Below is a small trained network, with its code and all its weights. Each question gives an input and a target symbol and asks what happens when units are switched off, that is, made to give their printed mean instead of their output.

import numpy as np


def w(rows, s, z=0):
    codes = np.array(rows[::2]) - 128.0
    scale = np.full(codes.shape[1], s)
    scale[-1] = z or s
    return codes * scale


def norm(h):
    return h / np.sqrt((h * h).mean(-1, keepdims=True) + 1e-5)


def f(y):
    return np.maximum(y, 0)


def softmax(a):
    e = np.exp(a - a.max(-1, keepdims=True))
    return e / e.sum(-1, keepdims=True)


def log_softmax(a):
    a = a - a.max(-1, keepdims=True)
    return a - np.log(np.exp(a).sum(-1, keepdims=True))


def net(x, mask):
    ids = ['ΔΛΠΣΦΨΩαβεηθ'.index(c) for c in x.split()]
    T = len(ids)
    res = E[ids] + P[:T]
    u = 0
    for l in range(3):
        q, k, v = (norm(res) @ M[l].T for M in (Q, K, V))
        z = softmax(np.where(np.tri(T) > 0, q @ k.T / 3**0.5, -1e9)) @ v
        res = res + np.where(mask[u], z, O[l][:, -1]) @ O[l][:, :-1]
        u += 1
        y = f(norm(res) @ A[l][:, :-1].T + A[l][:, -1])
        res = res + np.where(mask[u : u + 4], y, B[l][:, -1]) @ B[l][:, :-1]
        u += 4
    return log_softmax(norm(res)[-1] @ U[:, :-1].T + U[:, -1])


Q, K, V, O, A, B = {}, {}, {}, {}, {}, {}
E = w([
[103,161,77,124,126,117],'Δ',
[146,123,135,171,104,160],'Λ',
[121,113,156,161,129,133],'Π',
[114,165,84,134,129,120],'Σ',
[110,178,98,140,142,140],'Φ',
[109,105,208,117,168,182],'Ψ',
[82,153,119,132,118,137],'Ω',
[112,61,133,171,174,171],'α',
[130,85,145,129,117,91],'β',
[100,173,97,132,137,133],'ε',
[126,155,118,125,186,141],'η',
[72,3,133,171,89,149],'θ',
],0.024)
P = w([
[196,109,254,149,219,59],'0',
[97,76,209,225,119,150],'1',
[110,83,196,207,114,146],'2',
[120,108,193,186,125,158],'3',
[127,102,186,163,126,162],'4',
[131,105,188,135,120,163],'5',
[127,111,170,113,123,163],'6',
[120,113,176,102,127,165],'7',
[118,113,175,86,131,173],'8',
[109,113,171,57,116,168],'9',
[123,115,157,55,128,173],'10',
[122,126,157,52,136,162],'11',
],0.0052)
Q[0] = w([
[66,181,95,135,147,108],'L0H1',
[89,23,255,160,185,137],'L0H1',
[214,159,208,183,83,58],'L0H1',
],0.0081)
K[0] = w([
[90,164,185,184,198,54],'L0H1',
[54,81,144,74,69,244],'L0H1',
[175,205,162,102,19,255],'L0H1',
],0.0067)
V[0] = w([
[9,130,199,242,116,178],'L0H1',
[3,138,198,61,129,133],'L0H1',
[95,33,90,121,102,199],'L0H1',
],0.005)
O[0] = w([
[166,182,66,56,145,109,255],'L0H1',
[135,130,48,69,254,82,146],'L0H1',
[182,123,81,107,87,137,119],'L0H1',
],0.0092,0.0063)
A[0] = w([
[253,182,152,80,194,131,120],'L0N1',
[89,170,199,120,191,105,153],'L0N2',
[40,115,195,186,130,159,5],'L0N3',
[117,178,60,227,114,193,105],'L0N4',
],0.0072,0.0028)
B[0] = w([
[83,51,173,73,51,33,254],'L0N1',
[164,73,55,97,57,24,236],'L0N2',
[139,184,131,35,61,142,150],'L0N3',
[58,147,112,3,108,130,244],'L0N4',
],0.0054,0.0047)
Q[1] = w([
[248,18,210,74,77,79],'L1H1',
[111,78,61,81,169,115],'L1H1',
[143,66,184,107,174,118],'L1H1',
],0.014)
K[1] = w([
[83,72,95,9,73,174],'L1H1',
[119,126,132,107,187,141],'L1H1',
[122,38,61,61,128,185],'L1H1',
],0.012)
V[1] = w([
[94,244,254,204,189,59],'L1H1',
[106,98,228,129,168,151],'L1H1',
[50,18,120,228,138,103],'L1H1',
],0.0056)
O[1] = w([
[73,150,252,132,136,94,8],'L1H1',
[2,166,162,51,163,189,64],'L1H1',
[68,102,31,136,156,88,105],'L1H1',
],0.0077,0.0017)
A[1] = w([
[254,176,102,149,7,228,116],'L1N1',
[100,52,151,153,140,101,253],'L1N2',
[168,219,154,109,183,93,143],'L1N3',
[104,108,180,85,68,96,157],'L1N4',
],0.0083,0.0047)
B[1] = w([
[225,170,135,79,43,254,250],'L1N1',
[101,116,112,104,104,226,226],'L1N2',
[143,62,107,171,112,187,245],'L1N3',
[164,143,128,119,151,147,254],'L1N4',
],0.0097,0.0043)
Q[2] = w([
[123,148,92,70,121,108],'L2H1',
[52,248,113,123,79,116],'L2H1',
[99,172,98,138,108,85],'L2H1',
],0.014)
K[2] = w([
[94,81,149,126,171,118],'L2H1',
[101,132,226,249,118,87],'L2H1',
[105,136,147,184,143,85],'L2H1',
],0.016)
V[2] = w([
[113,122,134,130,9,83],'L2H1',
[131,141,255,128,158,153],'L2H1',
[184,184,146,62,97,191],'L2H1',
],0.0066)
O[2] = w([
[122,32,136,46,33,75,116],'L2H1',
[100,9,40,169,151,184,7],'L2H1',
[173,108,174,2,235,124,237],'L2H1',
],0.0062,0.0014)
A[2] = w([
[25,81,72,132,119,214,93],'L2N1',
[184,200,134,92,191,24,246],'L2N2',
[20,178,157,152,255,131,5],'L2N3',
[167,113,220,158,201,198,185],'L2N4',
],0.008,0.003)
B[2] = w([
[220,81,117,150,122,130,253],'L2N1',
[200,97,254,222,220,68,199],'L2N2',
[104,166,235,136,114,123,159],'L2N3',
[207,203,93,120,160,3,162],'L2N4',
],0.0092,0.0065)
U = w([
[123,143,176,103,47,51,170],'Δ',
[135,6,128,186,80,154,148],'Λ',
[59,41,188,49,60,113,124],'Π',
[147,149,48,164,218,224,6],'Σ',
[194,187,156,92,52,194,70],'Φ',
[83,99,177,17,201,170,79],'Ψ',
[111,231,75,120,174,129,111],'Ω',
[132,137,27,53,103,27,29],'α',
[177,125,166,202,158,92,132],'β',
[62,108,195,159,127,211,214],'ε',
[27,144,101,87,124,146,253],'η',
[102,163,93,201,77,111,215],'θ',
],0.011,0.0044)

Each question gives the input, a string of symbols that net reads in full, and the target symbol t.
The units are the heads (3 rows each of Q, K, V and O) and the neurons (one row each of A and B). Each row of codes is followed by its name. A weight is (code - 128) times the scale printed after its matrix; where a second scale follows, it is the last column's (O, A, B and U).
mask holds one flag per unit, layer by layer, with each layer's heads first. A switched-off unit (its flag False) gives its mean, the last column of its rows in O or B, instead of its output. The means were averaged over made-up inputs and are rounded, as every weight is.
A unit's drop is (log p(t) with every unit on - log p(t) with that unit switched off) / (log p(t) with every unit on - log p(t) with every unit switched off).
The circuit of an input: a set's keep is (log p(t) with only the set's units on - log p(t) with every unit switched off) / (log p(t) with every unit on - log p(t) with every unit switched off). Starting from the 12 units with the biggest drops (on a tie, the unit counted first), units are removed one at a time, each time the one whose removal leaves the highest keep (on an exact tie, the one counted first), for as long as the keep stays at least 0.8.
circuit, biggest first: the units of the circuit, biggest drop first
top k neurons: the k neurons with the biggest drops, biggest first
k most important neurons of layer l: the k neurons of layer l with the biggest drops, biggest first
input Λ Σ Π Λ Δ Ψ Π, target Ψ: circuit, biggest first : L2H1; L1H1
input Σ Λ Φ Σ Λ Δ Φ Λ Φ α, target Σ: circuit, biggest first : L1H1; L0H1; L2H1; L0N2
input Π Ω Ψ Ψ Φ Π Λ Ω Ω, target α: circuit, biggest first : L0H1; L1N1
input Ψ α Π Ω Π, target β: circuit, biggest first : L0H1; L2N2; L1N1
input Δ α Λ Π β Π Φ Λ θ Δ Φ, target Δ: circuit, biggest first : L0N2; L0H1; L2H1; L1N1
input β θ Δ, target η: 2 most important neurons of layer 2 : L2N2; L2N3
input β Ω θ Φ Φ, target η: circuit, biggest first : L0N4; L0H1; L1H1
input Σ Λ Π α Π Ω, target Π: circuit, biggest first : L0H1; L2H1
input Ψ Ω θ Π Φ Φ, target Σ: top 2 neurons : L0N4; L1N3
input Π θ η β Δ α Δ ε, target α: circuit, biggest first : L0N2; L2H1; L1N1; L1H1
input Π Ω Φ Π θ θ ε Π α Λ Ω Ω, target α: top 4 neurons : L0N2; L0N4; L1N1; L1N2
input Δ β α Ω, target Δ: circuit, biggest first : L0N2; L1H1; L0H1; L2H1
input Λ Ω Λ Π Δ, target Ψ: circuit, biggest first : L2H1; L1H1; L0N2
input β Π Φ θ α θ η Φ ε Π Ψ Φ, target η: top 2 neurons : L0N4; L0N1
input Δ ε Ω Λ Ω Φ θ Λ Δ Σ, target Δ: most important neuron of layer 1 : L1N1
input Ω η Ω Φ, target β: circuit, biggest first : L2N2; L0H1; L1N1
input Ω β Φ Ω Π β β, target β: top 3 neurons : L2N2; L1N1; L0N4
input β Λ Λ Σ Σ Λ Λ Δ, target η: top 3 neurons : L0N4; L1N1; L1N2
input Δ η Π Δ, target Δ: 2 most important neurons of layer 0 : L0N2; L0N3
input α β Φ, target Ω: 2 most important neurons of layer 1 : L1N2; L1N1
input Π Λ α η Φ, target α: top 3 neurons : L0N2; L0N4; L1N1
input Φ Ψ Π Λ Ω, target Λ: top 3 neurons : L1N1; L0N2; L1N3
input ε ε β β Π Ψ α Φ Λ Ψ ε Φ, target θ: 2 most important neurons of layer 1 : L1N1; L1N3
input ε Ω Π θ η Λ η Ψ Φ, target θ: top 2 neurons : L1N1; L0N2
input Λ Δ θ Σ Π Ψ Φ α Ψ Φ η, target β: top 4 neurons : L2N2; L1N1; L1N2; L0N1
